Each row has a name. Each question is about the rows just above it.

S: [ 96 155  97 163  95 165  90 121  93  90  92]
G: [107  95 129  91  85  92 141  93 108 138 101]
C: [ 92 141  86 142  92 148  90 102  96  92  92]
L: [107  95 129  91  85  92 141  96 127 156 112]
E: [101 137  89 150  94 148  87 104  95  85  92]
M: [ 94 132  95 117  91 126 104  91  93 105  86]
A: [107  95 129  91  85  92 141  93 108 145 102]
N: [166 122 164 117 167 114 165 163 162 158 166]
[95] with -1 step of 1 on every entry:	[94]
[ 91  93 105] with +1 step of 1 on every entry:	[ 92  94 106]
[89] with +1 step of 1 on every entry:	[90]
Shift each entry of [85] by +1 times 1:	[86]
[ 96 155] with +1 step of 1 on every entry:	[ 97 156]
Shift each entry of [155  97] by +1 times 1:	[156  98]

F: [107 167 146 140 165 114 116 114 136 122 143 119 172 131 138 129 135  98
 161]
D: [107 167 146 140 165 114 116 114 136 122 143 119 172 131 138 129 122  98
 161]
P: [107 167 146 140 165 114 116 114 136 122 143  97 148 147 157 154 125 104
 165]
Shift each entry of [116 114 136 122] by -1 times 1:	[115 113 135 121]
Shift each entry of [114 136 122 143] by -1 times 1:	[113 135 121 142]

W: [131 133 117 128 130 126 126 130 129 128 126 129 133 130 132 132 131 133
 130]
J: [126 134 136 128 127 132 131 127 178 123 131 131 134 126 134 123 133 128
 126]
H: [126 135 126 127 134 123 124 128 127 128 120 126 131 132 123 131 129 132
 121]
Shift each entry of [129 133] by -1 times 1:	[128 132]
[134 126] with +1 step of 1 on every entry:	[135 127]
Shift each entry of [123] by -1 times 1:	[122]
Shift each entry of [128] by -1 times 1:	[127]
Move every entry of [133] by -1 step of 1.	[132]

T: [131 108  78 128 142 111 131 140 125 113 132]
Y: [127 140  87 141 125 119 112 123 133 141 134]
R: [132 132 122 126 114 125 122 119 124 112 136]
Z: [116 133 140 146 119 132 134 136 133 132 112]
X: [116 133 140 146 119 132 134 128 133 132 112]
K: [131 108  78 128 142 111 126 138 130 125 141]
[126] with +1 step of 1 on every entry:	[127]
Shift each entry of [119 132] by -1 times 1:	[118 131]
[133] with +1 step of 1 on every entry:	[134]
[146] with -1 step of 1 on every entry:	[145]
[130 125] with +1 step of 1 on every entry:	[131 126]

Sovil: [123 146 144 120 145 144]
zil: [123 119 141 115 182 167]
Sisul: [127 164 150 116 122 133]
fere: [140 116 126 118 113 124]
buve: [139 143 135 126 111 111]
pumo: [123 140 144 116 145 146]
taz: [125 113 122 126 133 141]
zufir: [139 147 139 120 112 116]
bazaz: [123 114 125 123 150 149]
Shift each entry of [120] by +1 times 1:	[121]
Move every entry of [139] by -1 step of 1.	[138]
Move every entry of [150 116] by +1 step of 1.	[151 117]
[147 139 120 112] with -1 step of 1 on every entry:	[146 138 119 111]
[143] with -1 step of 1 on every entry:	[142]

V: [157 155 158 170 117]
B: [145 131 123 126 120]
U: [ 88 174 166 112  95]
Shift each entry of [158] by +1 times 1:	[159]
[158] with -1 step of 1 on every entry:	[157]

gika: [101 117 113  90  80 101 138 156 146 131 139 164 174 152 118 104 118 132
 122  97  88 110 142 150 132 118 130 154 160 137 108 105 126 141]
Fen: [168 133 100  94 111 155 101  81  87  98 152 154 137 132 152 173 166 133
 106 109 127 130 108  88  97 128 150 142 122 121 143 162 150 120]
mifif: [168 133 100  94 111 118 101  81  87 121 152 154 137 132 152 173 166 133
 106 109 127 130 108  88  97 128 150 142 122 121 143 162 150 120]
Move every entry of [139] by +1 step of 1.	[140]
Move every entry of [130] by -1 step of 1.	[129]
Shift each entry of [ 80 101] by -1 times 1:	[ 79 100]
Move every entry of [142] by +1 step of 1.	[143]
Shift each entry of [113] by -1 times 1:	[112]
[150] with +1 step of 1 on every entry:	[151]
[132] with -1 step of 1 on every entry:	[131]

Ralen: [159 171  93 165 114 144]
Ranos: [157 157 109 156 141 147]
kobag: [101 158 108 151 150  95]
bam: [106 115 158 117  92 105]
Laf: [155 118 123 116 117 128]
Shift each entry of [101 158] by +1 times 1:	[102 159]
[171  93 165 114] with +1 step of 1 on every entry:	[172  94 166 115]
[92] with -1 step of 1 on every entry:	[91]
Shift each entry of [93] by -1 times 1:	[92]
Shift each entry of [106] by -1 times 1:	[105]
Shift each entry of [109] by +1 times 1:	[110]
Shift each entry of [115] by +1 times 1:	[116]

res: [118 158 163 107 111 166]
bolid: [114 154 129  92 113 150]
nar: [ 99 128 168 126 148 134]
sanim: [117 141 107 169  95 157]
Shift each entry of [168] by -1 times 1:	[167]
[113] with -1 step of 1 on every entry:	[112]
Shift each entry of [141 107] by -1 times 1:	[140 106]

Lusab: [128 127 126 127  76 127 131 126 127 129 128]
bidun: [129 128 128 129 128 130 128 128 129 130 128]
Rapo: [128 127 128 127 128 128 126 127 130 128 128]
Shift each entry of [128 128] by +1 times 1:	[129 129]
Move every entry of [127  76 127] by -1 step of 1.	[126  75 126]
Move every entry of [128 126] by -1 step of 1.	[127 125]
Shift each entry of [126] by +1 times 1:	[127]
[127  76] with +1 step of 1 on every entry:	[128  77]
[127] with -1 step of 1 on every entry:	[126]
[129 128 130 128] with -1 step of 1 on every entry:	[128 127 129 127]

Zudas: [130 126 127 127 126 131 131 128 128 128 126 126 128 130 128 126]
bab: [126 158 100 159 156 158  91 115 107 154 108 105 158 169 145 109]
rana: [126 132 129 130 134 125 124 128 129 126 130 125 130 130 130 130]
Zik: [168  87 107 138  84 151 129 123 105 156 108 133 111 127  86 113]
godus: [128 125 127 132 126 127 130 136 128 130 121 123 124 127 130 137]
Shift each entry of [159] by +1 times 1:	[160]
Shift each entry of [159 156 158] by -1 times 1:	[158 155 157]
Move every entry of [126 131 131 128] by +1 step of 1.	[127 132 132 129]
Shift each entry of [115 107] by +1 times 1:	[116 108]
[158] with -1 step of 1 on every entry:	[157]

valuz: [122 118  88 123]
giz: [168 124 124 102]
keran: [168 106 100 172]
nugak: [173 161 164 148]
Zotud: [ 94 170 167  98]
Shift each entry of [124 124] by +1 times 1:	[125 125]
Move every entry of [124] by +1 step of 1.	[125]
Move every entry of [168] by -1 step of 1.	[167]
[168 124 124] with -1 step of 1 on every entry:	[167 123 123]

Lafe: [171 143  96 112 154 100 108 100 132 149]
pumad: [151 137  95 115 100 141  94 122 177 175]
Giv: [151 137  95 115 100 141 117 120 165 162]
Shift each entry of [171 143] by -1 times 1:	[170 142]
[137] with -1 step of 1 on every entry:	[136]
Shift each entry of [96] by -1 times 1:	[95]
Shift each entry of [ 94 122 177] by +1 times 1:	[ 95 123 178]
[143] with +1 step of 1 on every entry:	[144]
Shift each entry of [ 96 112 154] by +1 times 1:	[ 97 113 155]
Move every entry of [141 117] by +1 step of 1.	[142 118]

